[ -10   -8   29   -5   11   11   -5  -22  -24  -50    6  -28   42    0
   -8  -10   15  -12   26    3   24    3  -14  -15   11   -5    3    4
   -4  -17  -26   21    6   20    7   20  -58   -1    7    8  -12    2
   -9   -5   10  -12   -5   -2  -13  -13  -15  -16   -2   13    0    1
   -5    8   -3    2   -2    5   21   -2  -13   27   15   31  -20  -27
 -101   -2    4   16  -15   20   29   21   -2    2  -21    7   21    5
    2    8  -23   22    8   -7   -7   17    8   23   15    6   -2   -3
   19   -2  -34   -7] -> diguz
[-19  12  -1   0  -4  13  -8  -3 -11 -48  19  -9  34 -24 -12  -7 -15 -21
   5   9   1  -9 -12 -51   3  -2  -4   3  -2  -3 -52   0   1  38   5  21
 -26   2  12  18 -41   3  -9 -20 -35 -31  -6  12 -12 -26 -24 -18   9   6
   5   1  -8  22 -13  13  17  -4  13  -4   3   7 -15  17 -36 -34 -96 -10
   8  -1 -28   5 -18  20   7 -14 -17  16  23   4  -7 -10 -19  24  15 -19
  17   8  15  23  14   9  13   4  20   7 -25  17] -> diguz
[-11   4 -36  35   4   5  -6 -30  -4 -86  36   8  14 -34 -16  -8  12  -9
 -10  10   0  10 -11 -76  14  -1   0   6   2 -18 -59  18  -4  28   8  12
   0   2 -16  19 -61  -2  -1 -33 -42 -29  -4  -8  -7 -35  -1 -11  21 -39
 -16   4 -15   9   7   5 -12  -2  -2  -9 -17  -5 -30  -7 -34 -18 -54 -19
  16  -2 -26   7  -7  10  -3 -15 -18  -7  31  14  -2 -12 -17  20  12 -12
 -12   5  22  21  19 -12  19  -2  -2   2 -16  46] -> Fip
[-21 -38  14   8   2  -1  -6 -27 -13 -60   5  -8  41 -18 -17  -9  28  -2
   8   6  14   2  -1 -69   5   3   3 -10  14  -9 -37  12  -5  24   9  27
 -26   9   2 -11 -21  -8  -8 -33 -13 -44  -3  -6 -18 -11   3 -14   3  -4
   3   6 -22   1  -1   5 -18  -2  15  -1 -15  20  -6   9 -22 -19 -96  -6
   3   7 -23   9  15  19  -6 -18 -24  -3  23   0   2  23 -24  29  16  -7
  -2  19  21  24  31  -7  -1  -1  17 -10 -29 -22] -> diguz
[-19  22   2  -9 -16  15  -2  19  -5 -51  29 -21  34 -11   1  -5 -38 -15
 -20   8   4  -4  -9 -91  -1  -1  -6   6  -4   7 -56  -3  10  35  -1   4
 -24   6  15  37 -25   0 -13 -33 -50 -85 -14   6 -15  -4  -8  -6  12   8
 -13  -1   0  33 -11  25  47  -9  16  -1 -14   4 -21  42 -16 -34 -75 -12
 -16 -10 -21   7 -34   6  17 -13 -22  17  21  -4  -7  -8 -13  35  26 -21
  31  21   5  20  12   0  24  21  33  11 -32   7] -> diguz
[ -5   5 -12  17  -5  14  -7 -19  -5 -48  14 -11  20  -3 -12  -6   5  -4
  11   6   8   9 -16 -27   7  -8   1   1  -7 -16 -17  11   1   9   4  -4
 -20   3   1  20 -17  -6   2 -23  -8 -26 -10 -10  -5  -9   6 -10   7 -19
  13   8  -7  12   9  -6  -9   1   4  -6  -2   0  -4 -13  -1  -8 -39 -20
   9   7  -9  14  -5   4  -5 -12  -7  -2  17   6  -8   0 -12  20   3   1
  -4   4   7   8  14   3   5  -5   5   6  -7  27] -> Fip
[ -9 -14 -14  18  -1  -4   7 -17   1 -61  20   1   6 -17 -10  -2  17   7
 -16   7   9  11  -4 -66   8   2   2  -7  12 -10 -28  15  -5   7  11   8
   0   8  -8  10 -25  -8  -4 -28 -21 -39  -7 -13 -11  -2  22  -4   8 -26
 -16   7  -7   4   5   3 -20  -2   0  -2 -29  -1 -13   0  -7  -3 -23  -8
   0  -1 -11  12   9  -3  -6 -11 -12  -7  18   3  -1   7  -8  21   9   1
  -8   9  15  19  21 -17  15  -1   0  -7 -31   0] -> Fip
[ -2  11  -3   6  14  11   0 -16   2 -63  26 -19  21   4   6   1   3  -4
  -4   0  12  14 -13 -31  19  -1   1  19 -14 -15 -59  31   7  17   3  -1
 -31  -1 -15  27 -22   5   0 -11  -4 -35  -6  -3  -8   2  -3  -7   8   3
 -40  -6   5   2   3  -3  13  -5  12 -13 -47   6   5  50 -19 -17 -42  -6
  -1   1  -9  19  12   1 -20   3 -12   9  20   8 -14 -10  -5  21   5  -8
  -1  -1   4  18   4  -3  27  -1   7   2 -30  28] -> diguz
[ -7 -28 -15  26   0  -3  -2 -34   3 -26   0  18  16 -24 -22  -2  32   5
   4   4  10   3   0 -46  -1   3   7 -18  21 -12 -20   2 -11  16   8  27
   2  11  -5 -22 -19  -9   1 -32 -15 -24   2 -11  -8  -8  14  -8   7 -26
  15  10 -27 -11   3  -5 -27  -3  -1   3  -4   0 -14 -32 -16   0 -44 -22
   5   1 -12   6  -1   6  -7 -14  -8 -14  18   0   1  17 -14  10   3   5
  -1   7  18  15  25 -10 -15  -6   0  -9   3  -4] -> Fip
[ -8  -9 -22  18   1   1   7 -19   2 -72  19   5   7 -16  -7   0  16   7
 -23   6   8  12  -5 -75  12  -4  -1   0  10 -14 -29  18  -6   0   7   4
   4   6  -6  18 -27  -4   1 -33 -33 -49  -6 -10 -12  -4  21  -4  10 -31
 -23   1 -13   6   7   6 -13  -6  -4  -3 -33  -3 -16   6 -12 -10 -24 -11
  -6  -4 -21  13   7  -1  -8 -11 -16  -6  20   0  -5  -1  -8  23  13  -7
  -5  11  16  15  19 -26  27  -4   7  -5 -25  11] -> Fip
[-11   0 -13  21   9  -4   3 -17 -12 -98  32  -7   3 -15  -1  -6  18  -4
 -19  10   2  19 -14 -65  18   5   0  11  10 -13 -49  27  -8   8  12  12
 -13   2 -14  29 -46  -1   2 -17 -20  -8  -5 -13 -15 -21  10  -7   5 -34
 -27   9  -9  15   7  10 -20   0   1 -14 -38  -1   2  12 -30 -13 -33   2
  18   2 -22  14  34  10  -4 -16 -19  -6  25   5   0  -2 -10  18  10  -3
 -21  12  24  19   8 -18  34  -3   1  -7 -39  17] -> Fip
[-15   8 -18  24  16  -5   8 -13 -14 -86  37   2 -11 -29  -3  -9   7 -15
 -27  12 -12  10 -13 -62  19  10   0  17   1  -7 -59  23 -11  22   2  19
   0  -3 -13  23 -70  10  -5  -6 -26  14   0   3 -13 -40 -16   1   5 -14
 -39   3  -6  13  -2  12 -11  -4   0 -10 -23   2 -18  22 -51 -17 -39   5
  24  -8 -26   8  16  13 -11  -9 -16  -1  26  -2   0 -20  -6   3  10 -20
 -15   6  21  21   6 -18  34   5  -2  -4 -33  32] -> Fip
[ -20   -9   11   16   14   -2   -6  -17  -20  -86   28  -12   34  -27
   -7  -12   22  -18    9    4   11    6  -13  -62   19    0    1   11
   -2  -11  -63   24   -1   32    8   30  -43   -1   -5   17  -52    7
  -10  -10  -20  -16   -8    2  -12  -33  -24  -12    4    0  -21    1
  -10   11   -5    7   -5    0   15   -9  -22   22   -4   36  -46  -30
 -109    1   17    8  -31   18   21   26  -10   -9  -27    4   29   13
   -3   -3  -21   22   15  -18   -6   16   22   34   17   -7   24    2
   22   -5  -44   15] -> diguz
[-16 -25  13  -7 -21   8 -10  -4 -10 -40   0 -18  45  -7 -15  -9   2  -2
  12  10  24  -1  -8 -68  -4  -7  -3 -17  12  -5 -13   0 -12  16  12  14
 -40  14  28   5   2 -15  11 -46 -10 -71  -6 -12 -16  -1  22 -20   4  -3
  41  12 -17  26   0   9  -7   0  20   7   2  21  -2  -4   8 -28 -95 -13
  -6   9 -17  20   5  15  18 -22 -21   0  17  -2  -3  31 -33  44  19  -1
  11  28  15  12  32   8 -12  -1  32  -1 -25 -43] -> Fip
[-14  -9  -9  10  -6  -3   0  -9  -1 -39   5   0  12 -13 -13  -3  10   4
  -9   6   8   6   3 -55   1  -3   1  -9   9  -3 -13   5  -6   7   8  10
   3   7   3   8 -18 -12   5 -21 -17 -30  -4 -13  -7  -6  15  -6   3 -20
   6  12 -15   5   9   9 -16  -1   1   0  -3   0 -14  -2   2 -13 -22  -8
   4   0  -8   5   4   3 -13 -10 -14  -7  12  -2   0  11 -10  17  11   2
  -4  14  14   5  16 -10   1   2   4  -3 -11 -12] -> Fip
